Questions about the array below.
1) The last entry, reading row by row?
2) The third entry, reading row by row?
3) The first entry in the row that holds the smallest entry?
4) The entry just right of 22.3?
5) The entry directly above the smallest entry?
6) The 1st entry in reading order?
7) The first entry on the diagonal from the top-right corner?
8) The entry directly below the largest entry?
[[ 16.7   8.8 -26.2  19.0  29.2   1.2  -6.4  12.8 -33.9  18.2]
 [ 26.7 -11.2  33.8   0.5 -11.2   7.7   1.4  17.8 -17.7  38.8]
 [  6.3  22.2 -47.0  15.8  48.2  -6.5  -4.9  11.8 -18.4   9.2]
 [  6.1 -26.1   0.8 -32.7  13.9  -0.8  13.7  43.7 -16.5  19.2]
 [ 21.5   7.5 -18.2  24.2  22.8   0.5  -6.1  14.3 -32.1  20.5]
 [-40.3  -7.8  -9.9 -35.3   5.3  -5.8  -4.9  -3.0  25.5 -51.2]
 [ -6.3  -8.0   6.9 -15.8 -45.5   6.8 -22.2 -26.6 -13.2  -7.8]
 [  2.9  -8.0  13.5  -5.3 -54.8  14.0 -34.0 -20.0 -19.6  11.6]
 [  4.6 -22.8 -13.1 -42.4  20.0   0.6  -6.2  31.6 -17.4  12.2]
 [  4.4 -30.2  22.3 -40.7 -12.8   4.9  -5.8  19.1 -16.3  18.0]]
1) 18.0
2) -26.2
3) 2.9
4) -40.7
5) -45.5
6) 16.7
7) 18.2
8) 13.9

Read these off the grid that follows.
1) Give the entry directly below 656.
2) Give the maximum.
3) Give the largest entry in the first row.
4) Give the entry in the top-left corner.
5) Give the last entry, reading row by row.
6) Give the last entry in the row that holds the largest entry.
7) Give the second entry from the end, reading row by row.
8) Give the 2nd entry on the diagonal from the top-right corner.
[[619 452 621 552]
 [635 470 649 510]
 [506 168 376 564]
 [591 225 469 565]
 [603 349 546 586]
 [410  13 184 786]
 [471  33 256 680]
 [627 656 782 311]
 [514  75 317 638]
 [437 249 370 589]
 [621 698 794 360]
 [377  81 205 751]
 [564 220 436 638]
 [551 223 424 662]
 [419  74 241 685]]
1) 75
2) 794
3) 621
4) 619
5) 685
6) 360
7) 241
8) 649

[59 42 60 60 80 60 63 69 22 27 85 57]
Report the smallest entry.
Answer: 22
Report the entry just right of the largest entry.
Answer: 57

(-13.388, -8.543, 12.650, 7.346, -19.519, -12.116, 11.293, 9.902, -0.391, -1.667, 3.552, 6.505, 0.859, 10.898, 13.322, 11.980)
The last entry is 11.980
Which number is the second entry from the left?
Answer: -8.543
Which number is the second entry from the right?
Answer: 13.322
The entry just left of 11.293 -> -12.116
The entry just left of 0.859 is 6.505
The 3rd entry from the right: 10.898
Which number is the 4th entry?
Answer: 7.346
The entry just right of -8.543 -> 12.650
Which number is the entry just left of -8.543?
Answer: -13.388
The entry just right of 6.505 is 0.859
The entry just left of -1.667: -0.391

grid =
[[ 19.2   8.6  -6.4  63.8  -7.6 -35.5  29.6   2.2 -29.6 -24.8 -28.1  33.9
   11.2   9.3 -31.9]
 [ 16.1  -5.6 -46.6 -46.4 -13.3  35.0 -24.4 -28.7  17.1  30.0  13.5 -27.4
  -22.6 -19.3  31.8]]
The second smallest entry -> -46.4
What is the entry just left of 31.8? -19.3
What is the fifth entry in reading order? -7.6
What is the third largest entry? 33.9
The entry just right of 29.6 is 2.2
What is the largest entry? 63.8
The entry just right of -27.4 -> -22.6
The first entry in reading order -> 19.2
What is the entry just right of 17.1? 30.0
